Below is a small trained network, with its code and all its weights. Each question gives an input and a target symbol and asks what happens when units are switched off, that is, made to give their printed mean instead of their output.

import numpy as np


def w(rows, s, z=0):
    codes = np.array(rows[::2]) - 128.0
    scale = np.full(codes.shape[1], s)
    scale[-1] = z or s
    return codes * scale


def norm(h):
    return h / np.sqrt((h * h).mean(-1, keepdims=True) + 1e-5)


def softmax(a):
    e = np.exp(a - a.max(-1, keepdims=True))
    return e / e.sum(-1, keepdims=True)


def log_softmax(a):
    a = a - a.max(-1, keepdims=True)
    return a - np.log(np.exp(a).sum(-1, keepdims=True))


def net(x, mask):
    ids = ['αβγδζηθλμξτφψω'.index(c) for c in x.split()]
    T = len(ids)
    res = E[ids] + P[:T]
    u = 0
    for l in range(3):
        r = norm(res)
        for j in range(2):
            rows = slice(2 * j, 2 * j + 2)
            q, k, v = (r @ M[l][rows].T for M in (Q, K, V))
            z = softmax(np.where(np.tri(T) > 0, q @ k.T / 2**0.5, -1e9)) @ v
            o = O[l][rows]
            res = res + np.where(mask[u + j], z, o[:, -1]) @ o[:, :-1]
        u += 2
    return log_softmax(norm(res)[-1] @ U[:, :-1].T + U[:, -1])


Q, K, V, O = {}, {}, {}, {}
E = w([
[97,133,69,158,123,126,102,149],'α',
[99,139,99,184,110,121,120,119],'β',
[100,155,95,129,114,125,158,198],'γ',
[130,127,117,155,80,96,190,150],'δ',
[107,107,107,134,164,147,167,155],'ζ',
[109,175,121,160,73,113,195,127],'η',
[112,71,109,164,146,86,99,91],'θ',
[72,100,118,122,130,118,99,165],'λ',
[121,78,91,156,157,131,86,90],'μ',
[147,151,116,171,152,149,158,123],'ξ',
[58,109,140,183,134,145,139,87],'τ',
[130,123,66,136,202,53,41,161],'φ',
[61,169,147,136,136,92,118,141],'ψ',
[164,9,156,123,163,151,227,90],'ω',
],0.013)
P = w([
[146,48,3,198,127,161,117,174],'0',
[86,129,118,106,141,80,183,106],'1',
[124,75,126,149,52,87,128,149],'2',
[123,111,88,140,182,191,158,161],'3',
[133,150,138,64,117,113,162,77],'4',
[131,99,171,121,28,122,112,172],'5',
[117,136,138,154,173,187,131,186],'6',
],0.017)
Q[0] = w([
[83,167,66,59,208,208,163,196],'0.h1',
[166,208,147,140,202,145,76,138],'0.h1',
[79,85,192,23,69,90,158,47],'0.h2',
[85,171,82,93,254,214,213,103],'0.h2',
],0.0067)
K[0] = w([
[135,120,246,114,127,149,119,184],'0.h1',
[138,119,142,156,138,142,149,161],'0.h1',
[124,55,59,151,150,110,135,161],'0.h2',
[91,125,195,173,127,160,109,136],'0.h2',
],0.012)
V[0] = w([
[104,164,214,41,86,107,240,70],'0.h1',
[189,51,113,146,106,104,226,171],'0.h1',
[220,120,72,132,104,107,175,127],'0.h2',
[254,87,127,214,150,166,183,178],'0.h2',
],0.0055)
O[0] = w([
[103,141,167,119,169,2,197,111,2],'0.h1',
[222,137,227,188,108,118,122,234,220],'0.h1',
[163,162,77,103,112,203,48,71,183],'0.h2',
[242,143,50,187,175,131,78,138,194],'0.h2',
],0.0064,0.0043)
Q[1] = w([
[74,165,204,112,206,117,133,96],'1.h1',
[94,143,122,121,214,111,194,62],'1.h1',
[95,163,99,164,254,196,173,147],'1.h2',
[156,166,145,36,185,30,123,44],'1.h2',
],0.0092)
K[1] = w([
[102,63,82,254,93,121,131,183],'1.h1',
[90,96,103,155,130,152,122,202],'1.h1',
[111,147,216,189,170,149,48,157],'1.h2',
[126,82,44,198,115,153,180,176],'1.h2',
],0.0091)
V[1] = w([
[101,207,131,178,54,101,131,74],'1.h1',
[64,181,176,131,176,171,154,63],'1.h1',
[145,38,167,68,216,52,16,149],'1.h2',
[129,17,176,218,130,157,150,3],'1.h2',
],0.0069)
O[1] = w([
[185,255,4,143,139,75,133,78,120],'1.h1',
[243,161,143,230,166,77,84,181,3],'1.h1',
[220,172,182,37,59,161,103,146,61],'1.h2',
[70,164,189,204,91,148,34,64,101],'1.h2',
],0.0088,0.0049)
Q[2] = w([
[67,129,82,101,129,46,132,98],'2.h1',
[124,123,1,194,124,89,163,105],'2.h1',
[193,26,130,212,33,93,140,176],'2.h2',
[101,158,132,50,214,100,210,34],'2.h2',
],0.009)
K[2] = w([
[146,160,138,91,55,6,203,94],'2.h1',
[129,227,164,94,215,96,139,103],'2.h1',
[200,192,168,59,165,136,199,59],'2.h2',
[49,36,10,133,151,254,50,140],'2.h2',
],0.0088)
V[2] = w([
[130,72,35,185,2,68,103,126],'2.h1',
[35,110,140,112,77,53,114,109],'2.h1',
[152,216,242,124,112,32,211,119],'2.h2',
[98,180,85,121,9,54,101,187],'2.h2',
],0.0071)
O[2] = w([
[104,208,223,62,224,163,103,108,175],'2.h1',
[159,135,187,64,45,88,242,106,138],'2.h1',
[106,81,68,155,176,255,54,159,2],'2.h2',
[200,133,125,156,46,179,86,52,130],'2.h2',
],0.0087,0.016)
U = w([
[80,123,171,87,115,73,204,123,131],'α',
[176,247,89,157,188,63,141,63,118],'β',
[146,81,48,108,112,172,208,181,64],'γ',
[48,148,7,84,78,187,126,101,86],'δ',
[130,50,194,150,206,122,128,198,157],'ζ',
[169,131,36,194,249,130,117,102,255],'η',
[139,117,150,144,120,173,64,74,211],'θ',
[246,161,129,41,171,162,68,165,167],'λ',
[137,127,186,157,96,161,72,95,157],'μ',
[96,53,109,210,148,54,127,216,110],'ξ',
[143,198,121,224,108,120,79,73,123],'τ',
[107,90,162,64,60,211,137,168,76],'φ',
[254,157,109,176,75,133,168,179,83],'ψ',
[9,138,208,226,132,147,111,134,61],'ω',
],0.0097,0.0054)

Each question gives the input, a string of symbols that net reads in full, and the target symbol t.
The units are the heads (2 rows each of Q, K, V and O). Each row of codes is followed by its name. A weight is (code - 128) times the scale printed after its matrix; where a second scale follows, it is the last column's (O and U).
mask holds one flag per head, layer by layer. A switched-off head (its flag False) gives its mean, the last column of its rows in O, instead of its output. The means were averaged over made-up inputs and are rounded, as every weight is.
A unit's drop is (log p(t) with every unit on - log p(t) with that unit switched off) / (log p(t) with every unit on - log p(t) with every unit switched off).
The circuit of an input: a set's keep is (log p(t) with only the set's units on - log p(t) with every unit switched off) / (log p(t) with every unit on - log p(t) with every unit switched off). Starting from all 6 units, units are removed one at a time, each time the one whose removal leaves the highest keep (on an exact tie, the one counted first), for as long as the keep stays at least 0.8.
circuit, biggest first: the units of the circuit, biggest drop first
most important unit: the unit with the biggest drop
heads that matter: for each layer, one digit per head in row order, 1 if its drop is at least 0.15 and else 0, layers parted by /
input α α ω λ η ξ θ, target η: most important unit	2.h2
input α ξ α ψ β λ, target β: heads that matter	10 / 10 / 00
input ψ ξ ξ ψ γ α α, target γ: circuit, biggest first	1.h2, 2.h1
input ζ α α ω, target ζ: heads that matter	10 / 10 / 10
input γ η ψ, target η: circuit, biggest first	1.h2, 1.h1
input η ω λ φ, target ζ: heads that matter	10 / 10 / 01
input ξ ξ β, target ξ: circuit, biggest first	2.h2, 2.h1
input φ ξ ξ φ θ α μ, target θ: circuit, biggest first	1.h2, 2.h2
input α α φ α η ξ, target η: heads that matter	00 / 11 / 01
input α α γ α τ λ δ, target ω: heads that matter	01 / 01 / 01
input δ α γ ψ φ τ, target φ: heads that matter	00 / 11 / 01
input θ φ ξ λ, target λ: heads that matter	00 / 01 / 00
input ξ τ α φ μ α, target μ: heads that matter	00 / 11 / 01
input φ μ δ, target μ: heads that matter	00 / 01 / 01
input ψ φ α ξ, target λ: heads that matter	00 / 01 / 00
input ξ θ ξ, target θ: heads that matter	00 / 01 / 01
input θ α τ α, target ω: circuit, biggest first	1.h2
input φ γ ξ, target γ: heads that matter	00 / 01 / 01
input τ τ β, target τ: circuit, biggest first	1.h1, 1.h2
input ξ α α β φ μ, target φ: circuit, biggest first	1.h2, 2.h2, 0.h2
input φ ξ ξ α ξ ψ, target ξ: most important unit	1.h2
input ψ α α α, target δ: circuit, biggest first	0.h1, 2.h2, 0.h2
input θ ψ ψ η ξ γ α, target η: heads that matter	00 / 10 / 01
input α μ ω α λ α, target λ: circuit, biggest first	1.h2, 2.h2
input α τ δ τ φ μ, target φ: circuit, biggest first	0.h2, 1.h1, 2.h2
